Here is a tiny trained network, its code and every weight. The questions are about switching its units off for an input and a class, where a switched-off unit gives its printed mean instead of its output.

import numpy as np


def w(rows, s, z=0):
    codes = np.array(rows[::2]) - 128.0
    scale = np.full(codes.shape[1], s)
    scale[-1] = z or s
    return codes * scale


def f(y):
    return np.maximum(y, 0)


def log_softmax(a):
    a = a - a.max(-1, keepdims=True)
    return a - np.log(np.exp(a).sum(-1, keepdims=True))


def net(x, mask):
    res = np.array(x, float).reshape(1, 8) / 4 @ E
    y = f(res @ A[0][:, :-1].T + A[0][:, -1])
    res = res + np.where(mask, y, B[0][:, -1]) @ B[0][:, :-1]
    return log_softmax(res[-1] @ U[:, :-1].T + U[:, -1])


A, B = {}, {}
E = w([
[164,173,50,97,92,105,124],'x0',
[125,126,129,127,128,124,130],'x1',
[127,126,126,128,128,124,131],'x2',
[134,133,129,132,128,134,120],'x3',
[205,67,132,110,139,148,170],'x4',
[131,124,126,130,128,125,124],'x5',
[170,136,179,167,89,61,108],'x6',
[96,119,115,154,9,178,162],'x7',
],0.011)
A[0] = w([
[116,107,101,185,32,171,157,29],'N0',
[63,71,248,169,153,168,113,153],'N1',
[160,152,203,145,82,61,91,37],'N2',
[221,39,133,90,109,185,119,54],'N3',
[47,157,131,117,123,122,70,31],'N4',
[101,117,78,124,137,178,145,83],'N5',
[124,107,123,124,163,95,109,54],'N6',
[84,92,173,178,156,146,136,32],'N7',
[147,159,39,137,109,86,134,67],'N8',
[154,160,110,167,203,114,126,19],'N9',
[25,192,130,138,114,113,61,49],'N10',
[203,75,166,149,94,58,127,136],'N11',
[55,99,75,45,214,204,187,88],'N12',
[156,127,108,108,203,80,88,44],'N13',
[108,137,132,144,69,155,196,11],'N14',
[152,138,176,148,103,70,127,35],'N15',
],0.011)
B[0] = w([
[55,111,250,31,195,167,81,186],'N0',
[176,190,39,32,75,111,111,252],'N1',
[163,101,94,185,121,254,123,163],'N2',
[143,164,188,147,168,40,226,174],'N3',
[186,93,180,154,164,171,215,147],'N4',
[147,96,92,186,128,130,113,153],'N5',
[86,141,224,105,112,162,169,139],'N6',
[208,174,103,82,86,202,110,149],'N7',
[217,174,95,34,108,190,114,155],'N8',
[71,82,180,29,190,249,134,144],'N9',
[209,98,185,174,235,51,240,175],'N10',
[62,173,71,199,190,160,108,202],'N11',
[130,109,102,235,117,157,89,208],'N12',
[47,117,248,57,90,198,104,172],'N13',
[153,117,214,111,152,167,86,151],'N14',
[149,89,114,196,197,212,107,144],'N15',
],0.0077,0.012)
U = w([
[80,124,247,63,153,189,88,44],'0',
[117,152,151,108,141,123,120,253],'1',
[184,132,184,127,179,109,218,90],'2',
[139,135,129,183,144,200,81,36],'3',
[120,146,146,104,130,114,114,229],'4',
[200,182,112,35,125,156,103,28],'5',
[104,129,144,102,129,106,110,223],'6',
],0.012,0.013)

Each question gives the input, the list of numbers given to net, and the class t.
The units are the neurons (one row each of A and B). Each row of codes is followed by its name. A weight is (code - 128) times the scale printed after its matrix; where a second scale follows, it is the last column's (A, B and U).
mask holds one flag per neuron, in row order. A switched-off neuron (its flag False) gives its mean, the last column of its row in B, instead of its output. The means were averaged over made-up inputs and are rounded, as every weight is.
A unit's drop is (log p(t) with every unit on - log p(t) with that unit switched off) / (log p(t) with every unit on - log p(t) with every unit switched off).
The circuit of an input: a set's keep is (log p(t) with only the set's units on - log p(t) with every unit switched off) / (log p(t) with every unit on - log p(t) with every unit switched off). Starting from the 12 units with the biggest drops (on a tie, the unit counted first), units are removed one at a time, each time the one whose removal leaves the highest keep (on an exact tie, the one counted first), for as long as the keep stays at least 0.8.
units of the circuit, in order: the units of the circuit, biggest drop first
unit that matters most: the unit with the biggest drop
top k neurons: the k neurons with the biggest drops, biggest first
drop when u is switched off: that unit's drop, to one decimal
input [8,0,6,0,-8,7,-4,-1], class 2: top 2 neurons -> [N10 N1]
input [-7,4,5,-6,2,0,7,-8], class 0: unit that matters most -> N13
input [-2,4,-4,1,-6,2,-2,-4], class 2: top 2 neurons -> [N10 N4]
input [-5,-4,1,-4,-8,-3,3,0], class 2: top 2 neurons -> [N10 N4]
input [6,7,-5,-6,6,0,-5,-7], class 0: top 2 neurons -> [N13 N1]
input [5,-6,-1,-6,-2,-3,-8,-2], class 3: top 2 neurons -> [N12 N1]
input [2,5,-5,-2,-6,-4,-4,-2], class 2: units of the circuit, in order -> [N10 N4]
input [-6,0,-3,6,6,-6,1,-8], class 0: top 2 neurons -> [N13 N9]
input [-2,-4,-1,-6,-7,-2,8,-7], class 3: top 4 neurons -> [N2 N0 N15 N11]
input [5,-3,0,-1,4,4,8,-6], class 3: units of the circuit, in order -> [N11 N2]
input [-8,8,7,5,5,6,1,7], class 5: top 2 neurons -> [N1 N7]
input [6,-1,3,0,4,-3,-7,-7], class 0: top 3 neurons -> [N13 N1 N9]
input [-3,0,-5,-3,-6,-2,-6,5], class 2: top 2 neurons -> [N10 N4]
input [-5,-1,4,-8,7,6,8,-8], class 0: units of the circuit, in order -> [N13]
input [5,6,1,0,-3,-4,-8,-4], class 3: top 2 neurons -> [N12 N1]
input [4,0,-6,-2,2,-2,-1,6], class 0: top 2 neurons -> [N0 N1]
input [4,-5,-3,-5,3,1,5,-4], class 3: top 2 neurons -> [N11 N1]
input [0,5,6,-8,-5,1,8,-2], class 3: units of the circuit, in order -> [N2 N15]
input [-3,-8,6,4,0,3,8,1], class 3: units of the circuit, in order -> [N2 N11]
input [8,4,6,7,8,1,7,6], class 2: unit that matters most -> N3
input [-2,-5,-6,5,-5,1,6,7], class 0: drop when N14 is switched off -> 0.1
input [-2,1,-4,8,6,6,8,8], class 0: drop when N0 is switched off -> 1.8
input [5,-8,-2,-5,-6,7,8,3], class 3: drop when N15 is switched off -> 0.2
